Below are the code and all the weights of a small trained network. Each question names an input and a class and asks about switching units off, where a switched-off unit gives its printed mean instead of its output.

import numpy as np


def w(rows, s, z=0):
    codes = np.array(rows[::2]) - 128.0
    scale = np.full(codes.shape[1], s)
    scale[-1] = z or s
    return codes * scale


def f(y):
    return np.maximum(y, 0)


def log_softmax(a):
    a = a - a.max(-1, keepdims=True)
    return a - np.log(np.exp(a).sum(-1, keepdims=True))


def net(x, mask):
    res = np.array(x, float).reshape(1, 5) / 4 @ E
    y = f(res @ A[0][:, :-1].T + A[0][:, -1])
    res = res + np.where(mask, y, B[0][:, -1]) @ B[0][:, :-1]
    return log_softmax(res[-1] @ U[:, :-1].T + U[:, -1])


A, B = {}, {}
E = w([
[132,139,129,111,126,229,128,132,99,119,133],'x0',
[126,128,35,150,124,119,135,128,68,126,138],'x1',
[130,128,127,128,131,128,127,127,129,128,131],'x2',
[117,131,137,108,128,116,163,122,117,9,127],'x3',
[129,129,128,127,129,128,128,128,128,128,128],'x4',
],0.013)
A[0] = w([
[132,129,115,117,128,218,126,125,98,104,129,2],'N1',
[123,126,141,141,124,38,131,124,153,162,123,137],'N2',
[128,132,107,118,131,225,136,124,91,100,127,201],'N3',
[121,126,29,145,125,140,130,134,56,147,134,178],'N4',
[131,137,168,113,133,84,123,134,161,127,127,132],'N5',
[113,128,167,116,120,140,151,127,120,9,125,186],'N6',
[127,133,125,121,121,113,131,137,117,111,122,133],'N7',
[125,132,40,144,129,138,136,119,66,146,127,22],'N8',
[113,110,158,130,127,200,126,128,145,179,121,158],'N9',
[118,118,163,125,115,187,129,128,111,149,128,152],'N10',
[124,129,151,120,130,144,140,127,132,20,137,4],'N11',
[130,111,91,126,133,97,141,116,108,98,122,127],'N12',
[127,121,118,132,130,117,133,124,119,117,127,125],'N13',
[124,136,164,122,132,121,147,105,151,128,109,212],'N14',
[112,117,68,142,124,44,144,127,89,54,134,121],'N15',
[141,141,119,114,133,174,133,136,111,116,126,62],'N16',
[126,128,107,144,118,121,118,127,129,186,129,140],'N17',
],0.016,0.0083)
B[0] = w([
[116,89,94,140,135,86,156,75,121,122,109,171],'N1',
[116,36,126,126,130,139,127,129,123,119,131,207],'N2',
[135,117,172,115,120,161,94,181,144,140,146,231],'N3',
[116,84,102,139,137,90,155,82,124,116,112,249],'N4',
[121,72,113,131,131,126,134,115,121,125,127,174],'N5',
[122,91,91,141,142,84,157,75,121,126,109,246],'N6',
[137,146,126,121,128,130,133,122,129,135,128,148],'N7',
[125,50,161,116,122,158,99,173,140,135,144,193],'N8',
[132,216,130,127,127,132,120,149,121,115,133,205],'N9',
[142,188,129,125,123,138,131,133,130,137,135,183],'N10',
[118,43,161,119,115,168,88,186,137,142,150,191],'N11',
[136,182,129,126,127,131,128,129,124,130,128,176],'N12',
[131,147,127,128,125,127,130,131,127,125,130,144],'N13',
[134,114,133,126,117,152,109,161,120,140,137,183],'N14',
[141,250,133,129,127,137,133,120,131,138,123,230],'N15',
[121,101,114,139,132,102,139,114,128,125,120,153],'N16',
[126,67,143,118,126,133,133,126,133,108,124,195],'N17',
],0.022,0.016)
U = w([
[127,112,168,114,114,164,83,179,138,140,154,220],'0',
[120,119,90,145,143,82,158,78,122,115,101,3],'1',
[152,248,130,128,122,136,128,131,122,135,129,180],'2',
],0.017,0.003)

Each question gives the input, the list of numbers given to net, and the class t.
The units are the neurons (one row each of A and B). Each row of codes is followed by its name. A weight is (code - 128) times the scale printed after its matrix; where a second scale follows, it is the last column's (A, B and U).
mask holds one flag per neuron, in row order. A switched-off neuron (its flag False) gives its mean, the last column of its row in B, instead of its output. The means were averaged over made-up inputs and are rounded, as every weight is.
A unit's drop is (log p(t) with every unit on - log p(t) with that unit switched off) / (log p(t) with every unit on - log p(t) with every unit switched off).
The circuit of an input: a set's keep is (log p(t) with only the set's units on - log p(t) with every unit switched off) / (log p(t) with every unit on - log p(t) with every unit switched off). Starting from the 12 units with the biggest drops (on a tie, the unit counted first), units are removed one at a time, each time the one whose removal leaves the highest keep (on an exact tie, the one counted first), for as long as the keep stays at least 0.8.
units of the circuit, in order: the units of the circuit, biggest drop first
top k neurons: the k neurons with the biggest drops, biggest first
drop when u is switched off: that unit's drop, to one decimal
input [-3,-4,-7,2,5], class 1: units of the circuit, in order -> (N3)
input [0,2,0,-7,3], class 1: top 2 neurons -> (N3; N11)
input [7,3,8,1,-6], class 1: top 3 neurons -> (N1; N4; N11)
input [1,-2,0,-2,-8], class 2: top 4 neurons -> (N11; N8; N2; N3)
input [-5,-5,-2,1,-5], class 1: top 4 neurons -> (N3; N11; N8; N5)
input [7,2,4,1,4], class 1: top 4 neurons -> (N1; N11; N4; N16)
input [-8,-2,-2,0,1], class 0: top 3 neurons -> (N6; N4; N1)
input [-1,4,-7,-7,4], class 1: top 2 neurons -> (N4; N3)
input [0,-2,-4,2,7], class 1: top 4 neurons -> (N3; N8; N6; N11)
input [3,1,-4,4,-2], class 1: top 2 neurons -> (N6; N8)
input [0,-7,-6,3,-8], class 1: top 4 neurons -> (N6; N3; N8; N5)
input [-4,2,5,-8,-5], class 1: top 4 neurons -> (N3; N11; N14; N4)
input [-4,-5,6,2,3], class 1: top 3 neurons -> (N3; N8; N11)
input [7,0,1,-5,-4], class 2: units of the circuit, in order -> (N9)
input [6,-5,-8,0,-3], class 2: drop when N2 is switched off -> 0.1
input [-3,3,3,5,2], class 2: drop when N15 is switched off -> 1.1
input [-4,6,8,5,-3], class 2: drop when N15 is switched off -> 1.6
